Here is a tiny trained network, its code and every weight. The questions are about switching its units off for an input and a target symbol, where a switched-off unit gives its printed mean instead of its output.

import numpy as np


def w(rows, s, z=0):
    codes = np.array(rows[::2]) - 128.0
    scale = np.full(codes.shape[1], s)
    scale[-1] = z or s
    return codes * scale


def f(y):
    return y / 2 * (1 + np.tanh(0.7978845608 * (y + 0.044715 * y**3)))


def softmax(a):
    e = np.exp(a - a.max(-1, keepdims=True))
    return e / e.sum(-1, keepdims=True)


def log_softmax(a):
    a = a - a.max(-1, keepdims=True)
    return a - np.log(np.exp(a).sum(-1, keepdims=True))


def net(x, mask):
    ids = ['γδζθλμξπτφ'.index(c) for c in x.split()]
    T = len(ids)
    res = E[ids] + P[:T]
    u = 0
    for l in range(3):
        r = res
        for j in range(2):
            rows = slice(2 * j, 2 * j + 2)
            q, k, v = (r @ M[l][rows].T for M in (Q, K, V))
            z = softmax(np.where(np.tri(T) > 0, q @ k.T / 2**0.5, -1e9)) @ v
            o = O[l][rows]
            res = res + np.where(mask[u + j], z, o[:, -1]) @ o[:, :-1]
        u += 2
        y = f(res @ A[l][:, :-1].T + A[l][:, -1])
        res = res + np.where(mask[u : u + 4], y, B[l][:, -1]) @ B[l][:, :-1]
        u += 4
    return log_softmax(res[-1] @ U[:, :-1].T + U[:, -1])


Q, K, V, O, A, B = {}, {}, {}, {}, {}, {}
E = w([
[117,252,82,135],'γ',
[178,180,83,107],'δ',
[115,146,133,24],'ζ',
[173,127,130,72],'θ',
[113,140,175,41],'λ',
[65,183,127,22],'μ',
[169,120,145,57],'ξ',
[186,134,211,156],'π',
[224,98,169,123],'τ',
[237,117,113,104],'φ',
],0.013)
P = w([
[169,147,110,5],'0',
[46,130,23,243],'1',
[176,168,164,155],'2',
[44,95,16,210],'3',
[152,151,199,75],'4',
[39,96,27,216],'5',
[161,169,187,84],'6',
[47,83,33,215],'7',
[143,157,198,57],'8',
[60,79,38,214],'9',
[176,133,208,16],'10',
[87,46,53,207],'11',
[147,224,132,24],'12',
[68,72,56,218],'13',
],0.012)
Q[0] = w([
[115,221,120,113],'L0H1',
[2,110,159,157],'L0H1',
[102,212,146,93],'L0H2',
[173,60,221,129],'L0H2',
],0.0081)
K[0] = w([
[188,145,76,58],'L0H1',
[176,187,79,227],'L0H1',
[254,91,217,107],'L0H2',
[116,22,116,194],'L0H2',
],0.0068)
V[0] = w([
[232,112,49,155],'L0H1',
[121,159,36,235],'L0H1',
[128,136,154,1],'L0H2',
[2,165,41,173],'L0H2',
],0.0077)
O[0] = w([
[254,28,117,58,205],'L0H1',
[176,140,20,101,40],'L0H1',
[111,80,237,145,255],'L0H2',
[29,246,93,144,16],'L0H2',
],0.0072,0.0036)
A[0] = w([
[82,72,193,99,163],'L0N1',
[225,109,110,65,122],'L0N2',
[34,105,98,221,254],'L0N3',
[99,131,2,156,168],'L0N4',
],0.0074,0.0047)
B[0] = w([
[195,148,141,158,231],'L0N1',
[117,164,192,99,254],'L0N2',
[254,47,106,80,228],'L0N3',
[82,71,229,107,246],'L0N4',
],0.0097,0.0049)
Q[1] = w([
[233,184,205,153],'L1H1',
[78,230,161,122],'L1H1',
[138,242,129,91],'L1H2',
[28,204,70,2],'L1H2',
],0.0063)
K[1] = w([
[2,238,188,44],'L1H1',
[239,138,134,26],'L1H1',
[48,237,37,135],'L1H2',
[200,67,8,179],'L1H2',
],0.0047)
V[1] = w([
[74,253,80,156],'L1H1',
[86,128,149,211],'L1H1',
[107,73,91,230],'L1H2',
[101,90,120,66],'L1H2',
],0.011)
O[1] = w([
[97,104,88,10,2],'L1H1',
[207,53,254,8,88],'L1H1',
[242,161,150,172,8],'L1H2',
[57,148,152,195,133],'L1H2',
],0.008,0.023)
A[1] = w([
[246,98,71,122,139],'L1N1',
[167,130,195,179,19],'L1N2',
[58,188,152,1,253],'L1N3',
[132,39,94,92,29],'L1N4',
],0.008,0.0019)
B[1] = w([
[37,253,186,124,115],'L1N1',
[168,162,100,110,254],'L1N2',
[155,21,136,167,139],'L1N3',
[141,255,146,182,158],'L1N4',
],0.0098,0.0062)
Q[2] = w([
[109,234,177,90],'L2H1',
[179,101,125,66],'L2H1',
[87,16,2,179],'L2H2',
[125,224,89,69],'L2H2',
],0.0085)
K[2] = w([
[111,65,129,54],'L2H1',
[103,73,85,155],'L2H1',
[112,13,125,200],'L2H2',
[37,247,136,116],'L2H2',
],0.011)
V[2] = w([
[239,197,248,122],'L2H1',
[13,144,110,182],'L2H1',
[106,209,67,49],'L2H2',
[223,147,42,254],'L2H2',
],0.0072)
O[2] = w([
[40,164,125,39,249],'L2H1',
[146,90,158,245,169],'L2H1',
[127,113,56,142,27],'L2H2',
[152,35,164,78,188],'L2H2',
],0.011,0.017)
A[2] = w([
[178,174,208,69,248],'L2N1',
[75,70,148,1,1],'L2N2',
[109,161,47,8,68],'L2N3',
[156,210,71,65,34],'L2N4',
],0.0095,0.0036)
B[2] = w([
[118,102,64,185,194],'L2N1',
[172,167,123,64,252],'L2N2',
[144,94,31,166,192],'L2N3',
[5,49,144,115,137],'L2N4',
],0.011,0.026)
U = w([
[152,149,63,198,251],'γ',
[90,5,121,145,62],'δ',
[180,58,168,111,137],'ζ',
[111,141,173,123,85],'θ',
[223,104,110,135,254],'λ',
[116,237,131,162,39],'μ',
[124,124,142,124,157],'ξ',
[158,72,48,173,134],'π',
[92,165,101,155,116],'τ',
[57,152,136,157,30],'φ',
],0.012,0.0064)

Each question gives the input, a string of symbols that net reads in full, and the target symbol t.
The units are the heads (2 rows each of Q, K, V and O) and the neurons (one row each of A and B). Each row of codes is followed by its name. A weight is (code - 128) times the scale printed after its matrix; where a second scale follows, it is the last column's (O, A, B and U).
mask holds one flag per unit, layer by layer, with each layer's heads first. A switched-off unit (its flag False) gives its mean, the last column of its rows in O or B, instead of its output. The means were averaged over made-up inputs and are rounded, as every weight is.
A unit's drop is (log p(t) with every unit on - log p(t) with that unit switched off) / (log p(t) with every unit on - log p(t) with every unit switched off).
The circuit of an input: a set's keep is (log p(t) with only the set's units on - log p(t) with every unit switched off) / (log p(t) with every unit on - log p(t) with every unit switched off). Starting from the 12 units with the biggest drops (on a tie, the unit counted first), units are removed one at a time, each time the one whose removal leaves the highest keep (on an exact tie, the one counted first), for as long as the keep stays at least 0.8.
circuit, biggest first: the units of the circuit, biggest drop first
unit that matters most: the unit with the biggest drop
top k neurons: the k neurons with the biggest drops, biggest first
k most important neurons of layer l: the k neurons of layer l with the biggest drops, biggest first
heads that matter: for each layer, one digit per head in row order, 1 if its drop is at least 0.15 and else 0, layers parted by /
input δ π δ λ ξ π, target δ: circuit, biggest first : [L2N2]
input φ γ γ τ, target φ: top 4 neurons : [L0N4; L0N2; L1N2; L0N1]
input δ φ ζ θ, target δ: circuit, biggest first : [L2H1; L2N2; L2N3]
input τ φ φ μ, target τ: top 2 neurons : [L1N2; L0N1]
input π θ δ δ φ, target γ: heads that matter : 00 / 11 / 10
input μ δ τ π, target μ: circuit, biggest first : [L2H2; L1N3; L0H2]
input τ τ θ δ π θ δ δ δ, target γ: circuit, biggest first : [L0N2; L2H1; L1H1]
input γ π φ θ τ π τ μ δ δ τ π δ, target ζ: heads that matter : 01 / 10 / 10
input π τ δ λ φ π δ δ λ δ, target π: top 3 neurons : [L2N3; L0N1; L1N2]
input ζ δ λ, target μ: heads that matter : 11 / 00 / 10
input λ π θ δ π τ μ θ, target λ: heads that matter : 11 / 10 / 11
input λ δ δ τ φ λ μ π, target λ: top 3 neurons : [L2N2; L0N1; L0N3]
input θ μ δ δ, target θ: top 3 neurons : [L0N1; L0N3; L0N2]
input λ δ γ π δ δ δ, target γ: 2 most important neurons of layer 0 : [L0N4; L0N3]
input λ τ δ μ π, target γ: top 3 neurons : [L2N1; L2N2; L0N3]
input τ φ δ, target ζ: circuit, biggest first : [L1H1; L2H2; L0H2]
input γ μ π λ δ ζ π, target γ: circuit, biggest first : [L2H2; L2H1; L0N3]
input μ π δ π δ γ δ φ, target μ: top 2 neurons : [L1N3; L0N4]
input π π π ζ π δ τ λ μ π π δ δ ζ, target π: unit that matters most : L2N3
input φ δ γ τ μ λ δ τ δ τ δ δ δ ζ, target φ: unit that matters most : L1H2
